Where the symbols take the nodes:
from | ! § ~ & *
CH | QR BS BP SQ ZD
GT | BS BP MF HT MD
DG | DN DQ HF MC MF
NH | JG NZ ZL TG QS
QS | ZR SR RM PF JP
CT | SR RM LF JG DT
NT | BQ GQ FR FB GP
QJ | ZD MD DS LZ GB
QR | LZ CH GT BP JL
DS | BF LZ CH BS SF
FB | FR DJ GB MR SZ
GH | LC JP DT SN RQ
ZL | GP TG SZ TT RM
FH | GQ FR DJ HP TG
GN | JM MS LC GH HF
PP | SF JL QJ MD FB
JG | LF NH GP ZL ZR
BF | MD DS QR CH BG
SQ | BP MF GM BM DS
TZ | NF DN DQ LH BP
LZ | DS QR BS GT PP
LG | RQ JM MS QT DQ
MF | SQ HT BM NF LZ
RM | CT PF JG NH SN
SZ | FQ TT NT GQ JG
FC | JP DT ZS RZ JM
ZD | JL QJ BF DS HP
QT | MS LC JP FC PJ
RZ | ZS ZR SR CT LC
ZS | SN RZ QS SR QT
GQ | NT FH FB DJ ZL
SN | DT ZS ZR QS MS
BS | CH GT SQ MF QJ
DN | TZ DG LH HF SQ
MD | QJ BF LZ QR MR
SF | BG PP ZD QJ FR
PF | RM LF NH NZ ZS
DT | FC SN RZ ZR GN
LH | DQ HF PJ TP GM
DQ | DG LH MC PJ HT
MR | GB BG PP JL GQ
HT | MF GM NF TZ QR
TG | ZL FQ TT BQ PF
DJ | FB HP MR BG TT
JP | GH FC SN ZS LG
TP | PJ RQ JM GN DN
FQ | TG SZ BQ NT LF
HP | DJ GB BG SF BQ
TT | SZ BQ GQ FH NH
HF | LH MC TP RQ BM
ZR | RZ QS CT RM GH
LC | QT GH FC DT TP
JL | PP ZD MD BF DJ
LF | PF JG NZ GP RZ
GM | HT BM TZ DN CH
MS | GN QT GH JP MC
NZ | NH GP TG FQ SR
PJ | MC TP LG JM TZ
BQ | TT NT FH FR NZ
BM | GM NF DN DG BS
GB | HP MR SF PP NT
MC | HF PJ RQ LG NF
JM | LG GN QT LC LH
NF | BM TZ DG DQ GT
FR | FH FB HP GB FQ
BP | GT SQ HT GM BF
GP | NZ ZL FQ SZ CT
BG | MR SF JL ZD FH
SR | QS CT PF LF FC
RQ | TP LG GN MS DG

The rows follow the links: the fewer symbols apart two nodes are, the more alike their rows tend to be.

Each row is also shifted at random along 2 hidden directions that mean nothing.

Some nodes, each with a row of numbers:
GB [ 757,   75, -354,   89,  129,    9,  187,   21,   24,  135,  -83,   86,  -38,  -97,  170, -116,  -34,  174, -184,    9,  203, -146,  185,  -56,  132,  -97,  332, -308, -119,   67,  -24,  -94,  347, -100,  131, -123,  -28, -207, -168, -199,  111,  -16,   42, -452, -201,  -64,   -1,   41,    1, -117, -279,  -16, -308, -187,  197, -109, -184,  116, -193,   89,  360, -179, -123,   47,  -24]
BP [ 459,   -8,   47, -158,   97,   54,    0,  146,  276,   38,    3,    4, -175,  170,  -22, -259,   25,  175,  136,  244,  -10, -172, -135, -120, -206,  -30, -113, -111,  126,   22, -302,  -83, -222,    6, -309,  -36, -113,   26,  237,   87, -161, -170,  131,  125, -229,   19, -139,   52,  242,  209,  -35,   43, -129,  346,  -60, -315, -202,  172,   61, -201, -100,   47, -113,   82,  -36]
QR [ 206, -133, -121,   43,    5,  -59,   93,  173,  288,  120,   36, -188, -225,   91,   56, -211,   69,   37,  113,  181,  155,  -44,  -37, -140, -285,   -9, -266, -158,   73,  -92, -378, -158, -399,  -49, -237, -193,  -39,  -55,  240,  121, -212,  -61,   44,  113, -176,  -50,  -85,  158,  200,  322, -213,   49, -144,  242,   53, -419, -223,   26, -112,  -25,  -39,    7, -118,   50,   89]
QJ [ 802,    7, -453,   79,    7,   -9,  143,   31,   78,   63,  -37,  -49, -264,  -69,   36,  -73,   99, -122,   75,   73,  211,  -77,  165,  -21, -196, -149, -144, -244,  -84,  -39,  -93,  156, -136, -140,  122, -130,  -43, -321,  218,  -65,   68,  106,  224, -285, -111,   63,  191,  117,  -35,  -60, -508,  -23, -128, -151,  344, -128, -259,   62, -163,   28,  213,  -88,  -19, -179,   35]
NZ [-803,   34, -250,   79,  -20, -121,   41, -240, -206, -167, -115,  -37,  139, -165, -100,  203,  -37,   41, -153, -347,  118,  134,  217,  193,   88, -153,   81,   54, -161,  127,  261,   18,  290, -104,  124,  -57,   86,  -20, -385, -137,   30, -122,  -72, -130,   20,   96,   -4,  140, -185,  -75,  -43,    6,   71, -310,  104,  226,  191,  -84, -106,   38,  175,  -40,  -81,  -87,  -74]
ZD [ 584,  -67, -479,  100,  -39,   58,  284,  180,   97,   80,  -69, -203, -142,   54,  133, -203,   27,  -92,    5,  170,  268,  -78,   95, -123, -334, -125, -121, -195,  -27,  -31,  -94,  -52,  -88, -121,    8, -254,  -49, -128,  153,   84,    5,  136,   56, -133, -183, -153,   15,  205,   -7,  299, -429,  -33, -161,  -16,  155,  -50, -267,   36, -243,   -4,  304, -128, -106,  108,  197]
DG [-161,  155,  265, -114,  -89,  222,   -4,  303,   77,   19,  -35, -131,  -25,  238,   27, -201,   81, -184,  132,  427, -153, -122, -369, -136, -262,  211, -144,  125,  248,  -90,  -38,   50, -344,  220,  -51,  -21, -101,   95,  498,  201,   52,  321,   63,  342,  -54, -221,   31, -153,    2,  268,    0, -186,   95,  447, -191,  114, -154,  -73,  113, -207, -190,   25,  116,  195,  116]
SZ [ -90, -275, -345,  103, -208, -202,  314,   -2,  -90,  111,   23, -271,  137,  162,  178,  116, -250,  129, -109,  -12,  334,  301,  280,  -40, -242,   16,  124,  -61,  -99, -221,  -59, -386,   36, -149,   -3, -298,   64,  145, -430,  212,    6, -208, -443,  160,   67, -204, -289,  215,  147,  423,  134,  114,  -34, -264,  -58,   50,  237, -172, -245,  200,  198,    7, -133,  266,  228]
ZR [ 259, -155,  312,  116, -327,   -9,   11,  203, -200,  165,  -15, -230,  480,  170,  256,  153, -174,   11, -190,   33,    3,  332,  -83, -131,  144,  289,  199,  248,   75,  -98,   94, -275,   97,  140,   75,  -12,   85,  359, -277,  104,   92,  234, -481,  371,  141, -445, -171, -110,  -76,  312,  480,  -86,  175,  -18, -387,  265,  394, -286,  -61,  162,  -27,  -35,   87,  469,  291]
DQ [ 294,  222,  277,  -25,  183,  222, -293, -128,   10, -101,  147,  397, -341, -291, -165,   -6,  314, -345,  227,   63, -408, -347, -113,  179,  314,  -48, -164,    2,    8,   31,  104,  711, -120,   57,  245,  439,  -98, -382,  498, -352,  196,  292,  545, -392,  240,  477,  597, -274, -194, -861, -228,  -51,   94,  -14,  355,   87, -191,  230,  332, -100, -185,   10,  264, -563, -286]
SF [ 603,   63, -463,   24,  -41,   49,  327,  240,   49,   83, -176, -181,   17,  128,  135, -188,  -35,   79, -162,  166,  369,  -53,   42, -176, -262,  -10,  109, -199,   30,   37,  -70, -175,   91,  -55,  -11, -327,  -40,  -23,  -26,   56,  125,  103,  -29, -120, -282, -327, -121,  148,   -6,  415, -298,  -60, -242,   12,   53,   -8, -214,  -18, -314,  -32,  315, -173, -146,  309,  131]
GM [-263,  173,  138, -229,  174,  184,   11,  257,  186,  -19,  -27,  137, -120,  301,  -62, -328,   44,   54,  143,  428,  -88, -255, -224,  -98, -245,   73,  -31,  -32,  215,   31, -157,  -18, -163,  122, -306,  -24, -116,   34,  396,  158,  -19,  -35,  167,  200, -198,    3, -153,  -72,  162,  240,    8,  -17,  -61,  521, -101,  -58, -213,  158,  182, -268, -166,   77,  -38,  172,  -34]
LH [1042,   79,  321,   -2, -166,  132,  -53,  184,  -69,   33,  -16, -107,  -16,   84,   37,  -17,  138, -305,   50,  156, -214,  -44, -279,  -38,  -22,  170, -217,  202,  172,  -25,   35,  178, -306,  173,   83,   99,  -26,   12,  404,  103,  -15,  424,   23,  216,  106, -126,  121, -165, -134,   81,   51, -179,  132,  233,  -95,  109,  -39, -106,   64,  -76, -193,   22,  154,   37,  113]
HT [ -69,  150,  136, -220,  154,  202,   45,  167,  150,  -23,  -31,  127, -124,  218,  -68, -329,   36,  117,  153,  406,  -79, -221, -216, -102, -222,   71,   -9,  -40,  230,   29, -166,  -57, -169,   64, -354,  -50, -165,   41,  356,  133,  -77,  -72,  172,  167, -193,   19, -124,  -61,  161,  171,  -19,   43,  -79,  462,  -62, -136, -166,  161,  187, -217,  -98,   94,    5,  140,  -60]
HF [1624,  -80,  348,   14, -352,   32,   25,  334,  -46,   77,  -54, -407,  135,  184,  129,  -12,   31, -165,    9,  226,  -65,  205, -360, -151, -219,  336, -269,  255,  222,  -50,  -45,  -99, -425,  233,  -26, -130,   -7,  281,  275,  288,  -68,  465, -240,  560,   96, -481, -110,  -33,  -87,  526,  259, -177,  197,  357, -335,  165,   47, -271,  -86,  -61, -176,   29,   70,  423,  353]
GP [-261,  -80, -296,  123,  -85, -169,  116, -118, -202,  -85,  -38, -136,  164,   -2,  -41,  221, -162,   -3, -179, -263,  156,  252,  225,   45,  -71, -103,   66,   90, -156,   -2,  185,  -91,  197,  -81,   85, -135,   87,  110, -385,   67,   14, -135, -277,   65,   35,  -75, -165,  246,  -77,  188,   22,   36,   55, -345,  -36,  249,  190, -190, -191,   83,  210,  -30, -113,   82,   54]
BS [ 344,    7,  -39,  -10,  251,  -27, -125,  -88,  270,   30,  132,  207, -388, -174, -123, -156,  216,   43,  242,    5,  -71, -304,   42,   66,   50, -219, -139, -224,   -3,   21, -278,  248, -169,  -90,  -92,  121,  -85, -291,  248, -157, -114, -229,  433, -322,  -40,  382,  198,    7,  199, -460, -316,  137, -115,   67,  256, -418, -276,  315,  144,  -51,  -77,  -39,  -59, -402, -232]
RZ [ 184, -127,  319,   41, -289,   -9,   31,  101, -189,   84,   19, -174,  392,  150,  211,  118, -239,  -13, -105,   70,  -50,  310, -101,  -85,  123,  311,  205,  210,   -6, -122,  140, -259,  102,  119,  117,    8,   56,  310, -209,  156,  117,  202, -422,  330,  177, -324, -191, -161,   -2,  203,  483,  -59,  114,  -28, -350,  314,  388, -269,  -11,  163,  -71,   47,  113,  308,  201]
SQ [ 501,   67,   56, -188,  156,   83,   -3,  136,  273,   41,   -7,   85, -199,  154,  -13, -270,   25,  116,  131,  229,  -39, -193, -139, -129, -137,  -36,  -98, -106,  134,   27, -227,  -43, -156,   34, -283,   10, -122,   -3,  301,  106, -134, -168,  196,   33, -204,   59,  -82,  -17,  210,  122,  -66,    9,  -99,  384,  -38, -277, -241,  158,  109, -149, -113,   70,  -31,   -7,  -78]
MC [-713,  121,  376,  -24,   40,   48, -277,  -42,   49, -182,   43,  104, -155, -162, -136,    7,  288, -233,  140,  -65, -346, -197, -320,  117,  143,   29, -362,  191,  132,  136,   68,  412, -295,  147,   35,  295,  -55,  -94,  372, -153, -107,  253,  382,  -20,   93,  218,  295, -155, -165, -330,  -89,  -83,  184,  236,   52,  -44, -129,   75,  210, -154, -326,   76,  172, -302, -131]
JP [ 102,  -17,  303, -101,  -83,   56, -137, -108, -227,  -92,   64,   99,  160,  163,  -95,  144, -134,  -22,  111,   69, -202,  146,  -48,   87,   11,  160,   87,  279,   26, -150,  140,  -45,   38,   90,  -89,  121,   11,  245,  -92,  165,   94,  -69, -266,  354,  270,   71, -107,  -54,    3,   44,  422,   56,  272,  -19, -261,  332,  323, -114,  206,    6, -166,  163,  134,   -6,  -20]
BF [-1001,   -45,  -357,    23,    -7,   -33,   137,   153,   287,    70,   -30,  -153,  -294,    40,    -1,  -234,   134,   -13,   150,   132,   188,  -128,   -40,   -97,  -348,  -110,  -280,  -222,   107,   -27,  -323,    59,  -355,   -74,   -94,  -174,   -85,  -151,   319,    18,  -146,     0,   218,   -57,  -186,   -12,    25,   172,   129,   206,  -429,    36,  -125,   207,   203,  -337,  -306,   118,  -143,   -89,    69,   -41,  -141,   -15,    94]

Start here and follow the symbols in turn, left to right. Where do you end up?
Answer with the node's name.
[-327,  -31,   22, -123,   99,   -5,   50,  221,  298,   18,   65,  -70, -221,  150,  -28, -292,   -2,  163,  108,  180,   18, -146, -177, -185, -314,  -35, -210, -140,  197,   48, -386, -135, -352,    6, -382, -112,  -71,   30,  280,  150, -255, -168,  153,  184, -283,  -55, -203,   43,  269,  313, -120,   55, -149,  460,  -86, -457, -251,  133,   16, -150, -113,   61, -163,  135,  -13]
! § *: MD
[-205,  -63,  290,  103, -257,  -26,  -20,  101, -204,   85,   -1, -126,  363,  -24,  202,  167,  -96,    3, -212,  -97,  -62,  277,  -94,   -1,  234,  222,  202,  205,  -23,  -22,  158, -167,  172,  104,  116,   56,   80,  208, -256,    2,  127,  226, -290,  108,  148, -268,  -69, -129,  -85,   26,  330, -119,   56, -115, -238,  228,  311, -249,  -78,  140,  -41,  -39,   62,  265,  148]
~ &: NH
[-284,  -12,  341,  -11, -122,   73, -108,  -30, -230,  -11,  121,   10,  226,  107,   55,  198, -132,  -62,   37,   95, -135,  140,  -23,   67,  176,  203,  181,  187,  -24, -212,  141,  -28,  106,   98,   67,  114,   45,  179, -105,  121,  139,    1, -296,  236,  276,  -23,  -20, -153,  -55,  -66,  418,   17,  146,  -92, -183,  304,  399, -133,  184,   97, -103,   40,  143,   42,   49]
§ ! ~: ZR
[-470,   31,   69,  112,  -71, -144, -104, -133, -207, -107,  -96,  -42,  273, -228,   26,  204,  -13,    5, -317, -361,  -22,  201,   45,  129,  271,   26,   96,  156, -116,  160,  260,    9,  332,   40,  192,   70,  120,   65, -323, -223,   21,  144, -108,  -81,   27, -100,   33,   30, -222,  -87,   76,  -90,   58, -199,  -62,  242,  144, -178, -137,   67,   23,  -30,  -32,   50,  -23]
~ ! *: ZR
[ 416,  -43,  401,  -27, -139,  -56, -175,   83,  -78, -121,    6, -167,  111,  -16, -128,   90,  141, -140,   48, -110, -215,   71, -292,   14,  -64,  109, -378,  294,  164,   69,   58,  114, -318,  168,  -71,  160,  -18,  196,  202,   74, -179,  257,   28,  371,   53,  -88,    5,  -67,  -66,  166,  183, -105,  271,  275, -160,   15,   63, -121,   59,  -75, -283,  123,   86,   50,   88]
~ !: LG
[ -12,  -35, -417,   61,   52,   -3,  158,   45,  196,   56,   17,  -83, -346,  -43,   24, -141,  150, -112,  129,   81,  106, -135,  132,  -75, -207, -172, -217, -218,  -41,  -70, -209,  123, -216, -130,   68, -181,  -60, -304,  268,  -18,  -11,   24,  222, -232, -103,   64,  150,  126,   -6,  -47, -443,   66, -107,   -9,  312, -195, -299,  103, -152,   43,  208,  -98,  -54, -113,   38]
~ ~: BS
[-671,  137, -455,   68,  175,   78,  113,   -8,  143,   11, -121,  117, -292, -133,  -71, -212,  158,  -46,   26,   63,  169, -292,  151,  -27,  -51, -216,   -3, -284,  -46,   81,    1,  236,   49, -109,   99,  -98,  -81, -391,  202, -179,  122,  -12,  378, -477, -208,  168,  274,  113,  -91, -257, -627,    7, -174,  -95,  410, -116, -395,  233,  -94,  -82,  233, -114,  -60, -272,  -85]
~ ! *: GB
[-468,  110, -436,  -18,  147,   80,  221,  123,  103,   24, -167,   48,  -79,   11,   63, -215,   -1,   92, -138,   40,  188, -208,   87, -110,  -79, -135,  175, -270,  -18,  158,    9,  -43,  219,  -66,   -1, -158,  -33, -210,  -12, -114,   86,   30,  152, -354, -301,  -69,   24,   95,   -9,   54, -424,  -28, -291,  -27,  209,  -89, -297,  195, -218,  -88,  258, -143, -116,   86,   -7]
& !: JL
[ -10,   24, -293,   89,  132,  -36,  121,  -10,  108,  163,  -45,  137,  -38, -163,  196,  -86,  -11,  203, -168,  -46,  235, -162,  209,  -62,  236,  -94,  340, -289,  -73,  124,  -92,  -91,  338, -143,   61,  -46,   -1, -205, -229, -240,  123, -174,  142, -517, -164,   36,   21,  -17,   39, -231, -200,   26, -353, -212,  206, -266, -134,  189,  -98,  120,  275, -156, -148,  -11,  -93]
§ ~ !: MR
[  99,  -63,  356, -119, -247,   63,  -24,   82, -204,  -29,    1, -109,  313,  288,    7,  155, -244,  -15,   39,  186,  -89,  256, -109,  -22, -108,  248,  114,  239,  103, -221,  130, -279,   13,   79,  -87,  -51,   37,  376, -156,  327,   29,   28, -495,  589,  167, -214, -265,  -82,   52,  352,  550,   29,  262,   95, -389,  356,  356, -221,  121,  -12, -193,  119,  136,  333,  162]
§ & §: QS
[ -42,    4,  435,  -47,  -15,  -71, -289, -121,  -26, -204,   21,    2,   17,  -85, -201,  100,  156, -136,   79, -192, -328,   -4, -286,   92,   48,   42, -394,  270,   69,  162,   58,  209, -204,  155, -105,  222,   -1,   75,  187,  -28, -223,  140,  164,  210,  100,  105,   63,  -34, -102,  -58,  104,  -68,  243,  254, -125,  -23,   53,  -82,  132, -177, -330,  156,   42, -104,  -51]
~ ~ ~: FC
[ -11,   19, -282,   62,   -1,   21,  296,  295,  117,  197, -150, -147,  144,  138,  313, -192, -132,  274, -262,  113,  382,   22,   70, -244, -124,   23,  279, -242,   29,  106, -144, -443,  197,  -49, -108, -311,  -78,   63, -212,   71,  -12,  -39, -155,  -87, -387, -393, -282,  178,  116,  455,  -81,  -46, -294,   44,  -93, -162, -137,    5, -295,   63,  228, -128, -189,  480,  146]
! & &: ZD
[-679,   91,  305, -139,   63,   40, -260, -259, -156, -218,  110,  258,   43,    7, -247,  144,  -55,  -70,  107,    1, -340,   32,  -72,  157,   91,    8,   11,  191,   -2,  -55,  133,  169,   76,   55,  -92,  254,    9,   93,  -15,   80,   87, -185,  -28,  228,  231,  325,   27, -112,   15, -228,  302,   70,  281,   -1, -122,  301,  235,   56,  264, -107, -261,  181,  136, -212, -164]
! &: DT
[ 387,  234,  189, -135,   46,  283,  -18,  214,   74,   -9,  -15,   90, -138,  153,  -51, -186,   89, -148,  164,  458, -128, -249, -222,  -69, -152,   78,  -29,   47,  141,  -84,  -35,  136, -190,  145,  -71,   88,  -96,  -49,  432,  102,  122,  168,  187,  174,  -10,  -31,  115, -209,   -7,   37,  -34,  -94,   27,  338,  -36,  112, -188,   83,  177, -175, -154,   68,  152,   -1,  -41]
! !: BM
